Each row is followed by its group, which names the range that a hidden value of the row falls in. A new part has a new value, new ranges and new names.
[ 113  -75  -21  -22    5  -29 -109   24   12  -91  -20 -126  112   14
  -67  163  -53   -6   54  152   59   74   20   21  -82    8   -5   10
    8   67   37    2   13  -37  114  -19   25  -51   49 -106   86 -126]
j113
[ 638  231  -19  429  -65  246  -86  621   41  242 -298 -335  462  -28
  321 -169 -202  556  190   54 -148 -209 -116  -11   93 -628 -351  175
  206   69  218  -93   47  -90  320  468 -603    6  305 -232   30  -94]
j113
[ -24  -88  139 -108  -28  -87  -62 -127  -17  -98   81    2  -34  -32
 -202  153   28 -238  -19   72  101  145  111 -101 -136   58   35 -138
  -16   34  -74  -19 -134  -35    6  -76   95  -70  -64  -28   29    6]
J705
[ -54   34 -100   34   21  120  -14   -4  -46   24   -9   -4  104  -45
   30   20    1  106    6  -70   -8  -28   -7   39   73   -8   31  -65
  -30   20   13    8  -67  -52  -13   41  -32   -3    7  -64   16  -14]
j474
[ -35  -64  104  -25  -22  114   73   11  -18 -129  100   93   51   48
  152   69  133  181  215  -31  128  158   61   26   97    7 -122  -18
   18  101   66  -85   64 -162  -47  -48  -38   40   17  -85   12  -80]
J705
[-142  -51  247 -410    8 -126   21  -31   98 -170  322   67 -105  212
 -270  279 -428  277   33   -1 -215 -199  252  -59  181  -88  -46 -152
  -90   30 -104  -79   98 -103 -191   10    0  136  203  199 -232    8]
j976
[ 215 -239 -240  111   92    2 -128  194 -119 -222   76 -160  277  -49
  175  123 -105  190   83  351  166   15 -100  105 -135  138 -168  225
   -6   48  136    1  236  -43  279 -246    8  -89   69 -253  273 -310]
J297
[ 33  45 -11 -68 -17   3 -80  -6 -29  -8 -15 -63  39  -1 -86 152 -44  34
  87  76 -31  29  21  -9  -2   2  72 -66 -54  34 -20  26 -87  81  -7  32
  37 -48  -2  -5   1 -77]
j976
[ -62 -210  398 -143 -163  145   59 -128 -264  -55  219  155 -203  -74
  -34    4  213 -124  161  -72  221  244  181   -3   13  -52   33   55
 -190  -33 -178  -10  -49 -215   59 -123  -24  -37   22  -21  -83   86]
J296
[ 556  209  -97  443  -55  302  -40  585   47  231 -300 -296  485  -44
  391 -202 -151  609  160  -27 -123 -224 -151   61  148 -592 -318  203
  191   74  249  -54   79 -141  295  441 -571   24  284 -258   64 -101]
J296
[ -94  149  110 -166 -119  246  -47  -74   51   27 -132  -49  125  136
 -101  -11  -56  228   37 -219  -51  -66  183  -18 -210 -165   61 -195
   91   25   27 -125   95  119 -217  138   27  115   74   48    7   14]
J296
[  24   32 -158    5  -58  111  -74  102 -241 -142   59   64  185  -50
  265   16 -106  289  253  190   97  -22  -59  -11 -132  257   -2   44
  -75   18   31  -70  179  357  -73 -208   93   26 -118   -2  138 -213]
j113
[-127  -26    1 -154  -65  101  -58 -136  -37  -17    8  -22   25   13
 -135   55 -104   24  -77  -97  -34  -79  109   48  -88  -15  137  -70
  -65  -24  -36   23   13    8  -32    7  116   45   82   17   22   16]
J296
[ -28 -136  396  -71 -187 -101  -28 -297   -8   96  -11  -12 -264 -128
 -404  111  229 -701 -188 -102  119  304  177 -177  -94 -118  196 -147
  -28   26 -159   72 -462 -273  138  109   67 -145   21  -31  -81  247]
J297
[  7  45 -52   4 -37  73 -58  27 -33  58 -63 -80  45   6 -14 112 -47  99
  58   2 -81 -12 -12  33  89 -35  77 -13 -34  46  42  39 -68  -9  36 104
  -7  -7 123 -25 -17 -58]
j976
[ -44   75  -66  151 -142  155  -96   16 -243   43  -71   64  126 -116
  165 -127  -76  -28   43   11   70   -5   -9 -134 -199  196   53  -86
   35    1   17 -127   -4  241  -23  -35   34   76  -11    3   73   29]
j474
[ 398 -114 -192  271   41  103  -67  327  -34  -40  -62 -220  317  -65
  294   15  -43  285  129  228   67  -20 -139  130   60 -181 -243  292
   53   72  205   16  114 -193  392   42 -220  -72  198 -311  190 -230]
J296
[ -19 -183  739  -55 -205    3  -68 -137 -162   59   87  114 -272  -74
 -323  -25   84 -551   73 -164  240  368  310  -84  -30 -179   66 -170
 -103  -29 -331  -74 -143 -445  169  149 -221   92  111   19 -276  367]
J579
[-169  -16 -299 -203  117 -271   31 -141    9  -54  277    5  -64 -135
 -278  304 -222  -56 -341  130 -248 -286  -67 -175  162  162  162 -120
 -159  -13  -60  200 -413  151 -134 -168  247 -250 -140   96   24  -69]
J579
[  25  109  -44  -59  -34   64   46   39   96  -32    5   -8  130   49
   57   81  -67  264   60  -49  -93  -93   25  -47   75 -111  -47  -75
   53   85   95  -36  -56   45 -122   89  -15   11   12   -6   13  -75]
J296
[  19  -14  118  -71  -72  -19  -34 -114  -68   14   39   -6  -43 -113
 -179   80   86 -222  -45    6   56   90   72 -106 -100  -51   92 -105
  -68  -10 -103   49 -256   26   13  -13   57 -133 -106  -20   21   43]
J297
[-23  18 -54 -58 -25  38 -42 -35   0 -38 -13 -19  78  -7 -18  98 -61  73
  46  -6  -8 -11  12  53  35  15  87 -41 -53  39   2  40 -25  16 -12  29
  49  13  -1 -23  23 -57]
J296
[ -33   54    0   50  -31   88  -21  -88    3  128  -89  -55   25  -83
 -127   21  100 -143 -115 -135  -21   35   29  -45   20 -114   95 -130
   13   21  -16   37 -272 -111   21  144  -31  -75   13  -68   -9   93]
j474
[  6  29 -46 -41 -21  29 -41 -22  -4 -23 -25 -33  80 -29 -31 108 -11  52
  51   8   8  21  -6  32  31   2  90 -45 -52  48  -4  55 -75  26 -16  28
  32 -36 -46 -36  30 -68]
J296
[  -3   17  123   16  -82   35  -12 -164  -39  145  -49  -31  -93 -149
 -211   31  214 -357 -129 -114   24  130   63 -105  -32 -148  123 -129
  -33  -12  -83   79 -414 -109   72  118   17 -155  -40  -62  -12  144]
J579
[-209   22   66  145 -372  204 -260 -119 -418  176 -246   44   -6 -146
   29 -211 -262 -331  -72 -102   69   -7   46  -82 -359  338  392  -68
  -43  -68  -87  -73  114  301   77   50  148  254  198  128    6  199]
j113
[-32  33 -98 -15  29  23 -32 -24   3 -33  -5 -14  96 -43 -15 102   0  55
  32   1   7  10 -23  41  48  35  58 -78 -44  38   8  55 -81  10 -23   8
  42 -33 -68 -52  48 -67]
J705
[  16    9  -26  -77  -19   22  -61  -56  -41  -17   -3  -45   33  -38
  -82  124   12  -12   52   44    9   39   19   25  -11   -2  101  -39
  -86   16  -38   62 -107   48   16    1   66  -68  -41  -32   30  -64]
j113
[-144   49  121   48  -96  213  187  -39  -81  127   57  150  -90  -76
  134  -27  273  121   85 -284    2   94    3  -17  352 -129   36  -39
  -62   65    9   44 -253 -241 -105  123 -122  -34   17  -22 -125   94]
J579
[  25  117 -197  -13   71 -135 -118  102   50   65  -39 -163  167  -85
 -237  172 -331   91 -212   53 -203 -266  -86  -62   62  -35  147 -142
  -51    8  -48  146 -178  126  -48   98  -37 -108  -60   36    5  -51]
J705
[ -63 -181  705  -58 -259  148   12  -92 -307   79  113  191 -308 -103
 -117  -54  212 -312  258 -209  280  403  222   37  154 -133  149  -12
 -245  -26 -334   10  -74 -405  119   94 -237   75   67   34 -297  280]
j113
[-183   35  294 -156 -199  351   22 -100  -18    9  -90    8   53  171
  -61  -60  101  216   48 -315   72   67  253  -75 -258 -156    1 -177
  155   62   58 -211  165  -33 -257   74   -4  126  149   23    3   50]
J297
[-137  -68   12  -77   -2 -125  -42    5   64  -25   44  -49   17   13
 -205  222 -267   37 -142  -45  -92  -90   -6   11  217   60  172  -85
  -60   92  -38  113  -37 -185  -48   70  -30   21   93   46  -99   -1]
J297
[-268 -225  -37  193 -438  166 -112  -55 -629   69   20   92  -98 -195
  219 -128 -164 -231 -200  108  114  -19  -54 -368 -380  600  251  153
   27   17  100 -130   70  341   34 -331  272   30  280   97  152   16]
j113
[-117   49   29  -94    1   50  -37  -83   91   23  -16  -14   44   46
 -147   67 -154   41  -69 -162 -108  -94  109   57   81 -109   69 -163
  -10   12  -25    3  -41 -135  -35  164   -9  112  122   17  -76   84]
J579
[-116    7  -22   15 -107   60  -23   -6 -118   29   -2   28   40  -68
   11   36 -100   50  -45  -61  -14  -51  -19  -62   31  104  137  -51
  -37   39   -1   28  -48   51  -70   -1   28   14   24   34    1    0]
J297
[ 247  125    5   71   25  -24  -97  166  -11  -27  -61  -37  174  -71
   82   79  -57  109  298  140   54   84  -60   85  108  -75  -12  -29
  -96   42  -71   46  -48   72   89  119 -157   -9 -152  -67  -20  -94]
j113
[ -25 -281 -123  121   41  -87  -92  139 -215 -294  180   40  157  -28
  207  166 -133   77  131  348  261  156  -88  -58  -58  500 -102   91
   18  144   88 -121  260  -36   69 -367   36    0    2 -123  146 -243]
j474
[-199 -107  189 -373   56 -237   60  -46  168 -213  377  100  -83  164
 -295  298 -486  203 -114  -20 -211 -247  210  -84  257  -29  -49 -180
  -68   56  -94  -34   49 -212 -191  -19    3  126  157  179 -217   36]
J705
[ -26   69 -104   11   22   23  -54  -17    5   -1  -30  -23  111  -42
  -30   71  -52   29   -4   -6  -28  -28   -8   -6   11   25   48 -117
   -7   30   11   16  -99   42  -25   44   26   -9  -39  -35   35  -29]
J579
[-48  16 -99  20  15  26 -30 -28   2 -10 -33 -18  83 -52  -6 100  20  20
  16 -22  14  35 -43  56  87  47  87 -60 -40  53  19  75 -92 -43   2  31
  32 -28 -40 -63  38 -53]
J705
[ -92 -185  207 -179  -99   43 -221 -245 -415  -57  109   66 -189 -166
 -232   55   60 -437  136  135  250  252  145  103 -277  232  287  -16
 -347 -166 -343   85  -13  123  173 -228  204  -37 -107   23    4   57]
j976
[ -31   32 -103    1  -20   93  -24  -31  -20   31  -42  -30   88  -59
    7   39  -17   73  -13  -70  -31  -49  -20   80   67  -40   97  -21
  -63   10   15   83  -77  -24   28   66   25   -7   15  -53   39  -26]
J297
[ -60   79 -161   47    6  136  -29   34   35   47 -100  -45  163   -3
   71   19 -102  220    3 -130  -85 -115  -41  139  141  -56   71  -36
  -15   35   74   58   24  -68    5  148  -35   88   95  -54   15  -32]
J705
[  54 -103 -104   41   17   73  -52  124  -33  -73   -3 -120  128   63
  101  166  -49  248  115  120   13   33  -46   87   93   41  -51  114
   13  106  141   -3  127 -129  104  -23  -33  -11  195 -125   68 -199]
j976
[ -13   39  118   66 -104   49  -13 -151    1  205 -116  -65  -83 -137
 -223   16  186 -367 -188 -173  -20  103   52 -112    6 -187  146 -140
   14   11  -47   81 -435 -169   86  205  -22 -128   35  -63  -36  183]
J579
[  72   21 -128  137   72   -6  -24   77  -43  -12  -22  -21  121 -122
   83  108  126   17  119   85   92  132 -128   40  156   67   18  -23
  -57   76   10   88 -163  -56   56    0  -69 -121 -153 -133   53 -106]
J579

[ -80   -9  -15  166 -255   92  173  214  -92 -230  488 -137 -166   92
 -152   57  107  290   20 -257 -364  -98   63   -3 -104    0   94  182
   53  -53  245  -92   15  -81  294   52 -197   -8 -132   90  -26  203]
(53)
[  12  -23 -267  -15 -170    4   31 -205 -137  272  -30  142 -199   36
   -4  477   46  388    5   68  -42 -347  -49   47   34  -60    0  248
  135 -191  -89 -123   75  346  305  334 -323   28 -116   38  276  -31]
(55)
[ -67  -62 -309  151 -267  -26  325 -163 -110  102  409   39 -277  116
   42  165  138  199  147 -117 -276 -193 -123   60   54  -47  103  311
  159 -220  127   22  -24   23  257  199 -374 -123 -121  -70  -35 -171]
(65)
[ -90 -173    3  -84  273 -102 -196 -229   40  489 -258   98   43 -162
  238   71 -121 -113  142  -42  431 -368 -110  231  -48   99    1 -474
   67   96 -404  -99 -161  323  273  119  -59  112  -88  136   38    0]
(68)
[-129 -164 -164  323 -327  -93  218 -152  -61  -53  351  233 -158  256
 -184 -212  213  185  250   11  -11  -71  123   26  -93  -32   85  233
 -101   67  239  141  116   87  202   42  -88  150 -140    4   77  -80]
(65)
[ 177  -19  -35  -23   65  131  211  250   85 -266  107 -150   16 -169
   85  -30  -34  143  -76 -275 -152  110   -4   42   76   70  -85  255
  160 -166   77 -221   -8 -277  224   28  -48 -322    0   86 -221  203]
(69)
[  69  -58  -58   52  212  -19  134 -141  150  264 -243   35  131 -272
   94  251   31  304  -72  -99 -215 -337   62  112  -35   -6   70   16
   81 -256   21 -292   95  119   88  171 -133 -182 -156 -139  -93  -52]
(63)
[ 186  -96   32  144  -13  126   33  250  -47 -240   11 -105  207  -85
 -153 -106  149   70 -184 -115  105 -145  104   33 -199  107   24   48
  101  126  135 -102  -11 -142  309  -58  105   -8  -16  177  -52  289]
(55)
[  41   39  -77   37 -237  128  224  246   78 -277  236   -2 -129   24
   -9   23   31   83   42 -126 -161  369 -100  -48   70  -42 -138  388
   -2 -212  236  152   64 -290   59 -146  -83 -147    8  -59 -200   69]
(54)
[ -44   23  -70  165   12    6  154   47  126  102   71  -68   16 -100
   15   24    1   14   76  -45 -262  -20  -85  -30 -118  -26  -81  -10
   21 -239  170  131   74  -67   10  -71 -109  -44 -202  -75 -221 -131]
(61)
[  54 -110  134  107  -69  137  146  361   54 -284  247 -199  108  -66
  -74  -85  118   18 -113 -295  -39   36    6  135 -155   81  164   15
    8   46  173   16 -151 -332  226 -213   30  -72   53   45 -298  263]
(68)
[ -35 -187   33  -56  -68   -4  105  -23  -20   87  150   50  -84   23
   -4  140   75  102  133 -147  324 -160  -91  231  -31   87  200  -53
   43  148 -186  -96   61  105  212  -61  -78   80  -30  -16  -96  104]
(60)
[-103  -96 -194  173 -285  -79  215 -198  -10  147  204  189 -229  178
  -69  171  143  273  210   58    4 -141   12   79  -10  -26  117  227
   -1  -62   77   60  142  249  191  140 -201   90 -164  -50   87 -122]
(53)
[   9  -76   99 -158  110   58 -119   14  -72  226  -89  -15   60 -182
  129  280   48  -66  -24 -163  369 -318 -169  163  -44  144   81 -351
  214  194 -263 -244   -2  176  244  -32  -54   61  -52   18  -43  225]
(63)
[  -9  -52 -225   57  -43 -127  165 -304   50  343  -58  219 -120   -6
  113  138   74    0  245  126  298 -183 -121   35   82   76  -51  -11
  195    5 -118  -45  270  331   99  107  -99   -4 -232  -75   16 -210]
(60)
[  30   53   59  -39   26   97  -61  144  -96  -87  103  -72  -38 -110
   39   68   10   57   37 -185   75 -138   -8  -53   -6  153 -137 -132
  262  159  -49 -357  158  137  297   92  -26   -1 -187  193   56  342]
(53)
[-259  -96 -181  105  150 -268  -82 -446  280  520 -327  477 -114  -39
  133 -100 -249  265  330  142  -85  -52  156   10   92 -201 -280  -20
 -339 -363  -59  105   76  362  -46  222 -120   46 -189  -59  217 -368]
(65)
[  78 -119   -7   91  222    5  -23  -47  114  130 -275   20  180 -187
   66  -38  -31  112  -15  -25   31 -175   82  122 -131   41  -44  -69
  -11  -94  -39  -99  -58   67  199  113   17  -13  -91  107  -51   61]
(63)
[ -23   58   64 -112  114   94 -322   80   16   92 -301   89   11 -136
   79  122 -189   76   39   29  114   54  -15  -52  -43    0 -351 -124
  -35  -56 -134  -62   28  198  181   85    1  157 -100  218  180  251]
(63)
[  95   83  -12   21   23  120 -134  254   86 -112 -194   -1   96 -140
   -8  -15 -100   26 -113    1  -13  158   22 -131  -48  -11 -340   62
   -1 -142  113   62    6  -91  141  -46   65  -35  -42  167   35  182]
(55)
[ 111  -19 -273  426 -187  -37  438  -20   79 -191  262    8  -22   28
  -98 -167  244  301  -17  -73 -406 -152  248  -85  -16   34   44  416
  176 -168  466 -147  137  -71  257  224  -85 -288 -219   22  -30  -70]
(68)
[  13  123  179 -209  115  125 -228  244   76 -105 -172   80   24 -195
   96   -7 -160 -107   87  -99  275  281  -83 -140   79   89 -431 -181
   72  106 -101 -177  275   33   17 -176  153   37 -112   99   -8  343]
(69)
[-202   18  358 -211   24   52 -262  383  290 -217  -55  229  -29 -109
   -7 -177 -263   87   82 -285  183  503  129  -53  133  -65 -326 -147
 -368   35   14  -37  115 -156  -92 -378  216   24   84   -8   -7  368]
(54)
[ 161 -154  -59  231  144   54   99  -28 -124  -16    2 -137  206 -151
 -124   -1  171  353 -169 -163 -240 -597  216  114 -263   83  175   35
  176    2   98 -402  -17   77  424  297  -94  -47 -170  180   48  200]
(55)
[ -83   13   86   24  -94  -49   81  168  222 -133  123  199  -56  -41
  -27 -177    0   46  106 -181  184  198  119  -91  146   45 -157  -34
  -30  103  139 -127  287  -44   -8 -227  152 -125  -91  -74  -40  129]
(69)
[   7  -82 -177  329  153 -124  262 -184  212  120  -46  109  118 -146
   20 -279   46  180   86  -52 -361 -183  188  -22  -69  -43  -77  102
  -17 -272  273  -85  117  -36   42  130  -37 -210 -242  -78 -119 -234]
(54)
[  15 -227  -30  271   92  -67  100  -94   74   31  -27   48  128    9
 -115 -290   55  129  144   19   72 -183  161  140 -248   47   59  -11
 -108   41   40   33   31   68  212   54   60  135 -158  149  -62  -14]
(60)
[  52  -89 -379  264 -179 -129  380 -289   -9  172  195  111 -172  102
   42   30  189  136  185   74   26 -277   -4   38   56   79   79  251
  268  -70   83  -54  145  219  287  279 -192 -140 -233   18   23 -246]
(61)
[  54  -72   75  102 -248   56  211  350  131 -469  310   54  -51   93
 -155 -279  105   84   43 -203  216  321  149  -15   59   98  -25  234
  -26  182  220  -30  167 -244  161 -245  186 -109   25   74 -119  274]
(60)
[-110   -9   -8  -53 -474   77   80  175  -88 -173  403  122 -331  226
  -79  242  126  151  124 -123  241  161  -81   31  113   36   57  203
   42  155   41   37  100   74  250  -90 -119   95   15   19   93  242]
(68)
[-118 -132 -173  348  107 -229  125 -279  146  279   25  156   15  -36
   12 -289   27  163  164  -32 -118 -415  254   20  -75   19    1 -149
   10  -53  114 -137   42  244  231  245  -45  -66 -286   91  105 -196]
(53)
[  71  -92   38   95  154  -16   68   15  156  -84 -133   80   85 -129
  -29 -121  -34  343   39 -115  -37  -86  276   50  -21   61  -64   94
  -25  -29   43 -339  168  103  200  163   72  -92 -145  132   35  186]
(53)
[  38   27 -119   -9   63    0  114   71  158  129  -18  -49  -30 -154
  221   44  -79 -162   48  -85   84   65 -180   16   96   68 -149  -61
  177 -163  -37   62  -57  -76  123  -41  -69 -214  -72   14 -209  -79]
(53)
[ 136  -51  107   61   16  210  221  265   25 -339  123 -164  115 -143
 -120   60   92  325  -82 -253 -400   84   42   73 -161   -9   57  324
  -26 -187  237 -172  120 -301   81  -71  -64  -92  -54  -64 -296  258]
(54)
[  77 -150 -100   80   -9   15   93 -115  -26  111  -73   59   16  -34
   -2  165  101  255    5  -18   67 -267   41  174  -85   41  126  128
   65  -39  -48 -130  -12  156  298  195 -118   19  -68   65   37   66]
(63)
[  75  103  285 -128   51  194 -154  424   63 -304  -59  -53  125 -203
    5  -13  -14  -80  -62 -212  235  236   -1 -100   -8  160 -240 -181
  116  226   41 -252  217  -95   95 -249  219    2  -64  101 -100  510]
(68)
[ -56  -70  -89   84   -7  -69   47 -147   60  211  -47  157  -46  -64
   12  153   40  307   26  -70  -60 -303  122   61   10  -17   36   16
   25  -93   22 -210   77  231  204  191 -129  -48 -142  -18  136    3]
(63)
[ 141  -58  -38  122  244   55  -38  -41  -70   32 -149  -92  162 -201
   60  -63   29  120  -26  -81  -48 -362  109   36 -154  144  -87 -106
  235   42  -34 -368   17  160  379  295  -17  -22 -217  270   54  224]
(68)
[-190 -176   43   65  -30  -72  100 -141  134  119   60  233 -102   11
 -108   93  -27  561  144 -165 -277 -130  206  170  -45 -161  132  179
 -325 -219   68 -133  114  118   43   84 -167   53  -83 -149   48   -9]
(54)
[  -7  -68  -41 -147  -34   81  114    0   -2   60   70   34 -140  -74
  111  309  -38  236   72 -183  -81   15 -150  156   80  -37   28  206
   18 -210 -100 -102   -1  -18  136   55 -243  -82   12  -89 -120   72]
(65)
[ -68 -126 -113  -17   57  -72  -14 -197   35  472 -144   99   -3 -111
   92  327   -2  115   -6  -22  107 -404 -117  186  -57  -42  117 -160
   22 -149 -174   15  -97  212  164   75 -211   22  -56  -91   14 -149]
(55)
[ 227    8   32 -136  123  276  -19  245 -269 -173   87 -317  104 -204
  159   96   59 -292  -29 -200  162  -36 -361   52 -121  220 -120 -102
  422  136 -157 -157  -69 -176  334  -35  -77   -1  -49  207 -283  364]
(65)
[  97  -77   10  153   -8  121  190  138   -1  -90  100 -183  114  -82
  -52   52  138   40  -11  -90 -129  -64  -88  108 -230   66  109   73
   80  -70  134   53    2 -147  154  -76  -65   26 -109    2 -296   83]
(53)
[  68   37 -264    3  -30   32  -21  -61  -53  202  -94   18  -99  -74
  125  243  -60   99  -38   39  -34 -181 -107  -27   46  -12 -191  117
  198 -232  -62  -11  -88  144  312  255 -220  -96  -88  155  144  -31]
(55)
[  86   64 -132  183  -71  -35  190   -4  131  -69   -6  144    4  -79
   25  -87  131   86   43  -13   25   -7  137 -145  105  102 -164  127
  211   14  234 -217  296   88  131   80   70 -202 -215    0   30   41]
(68)
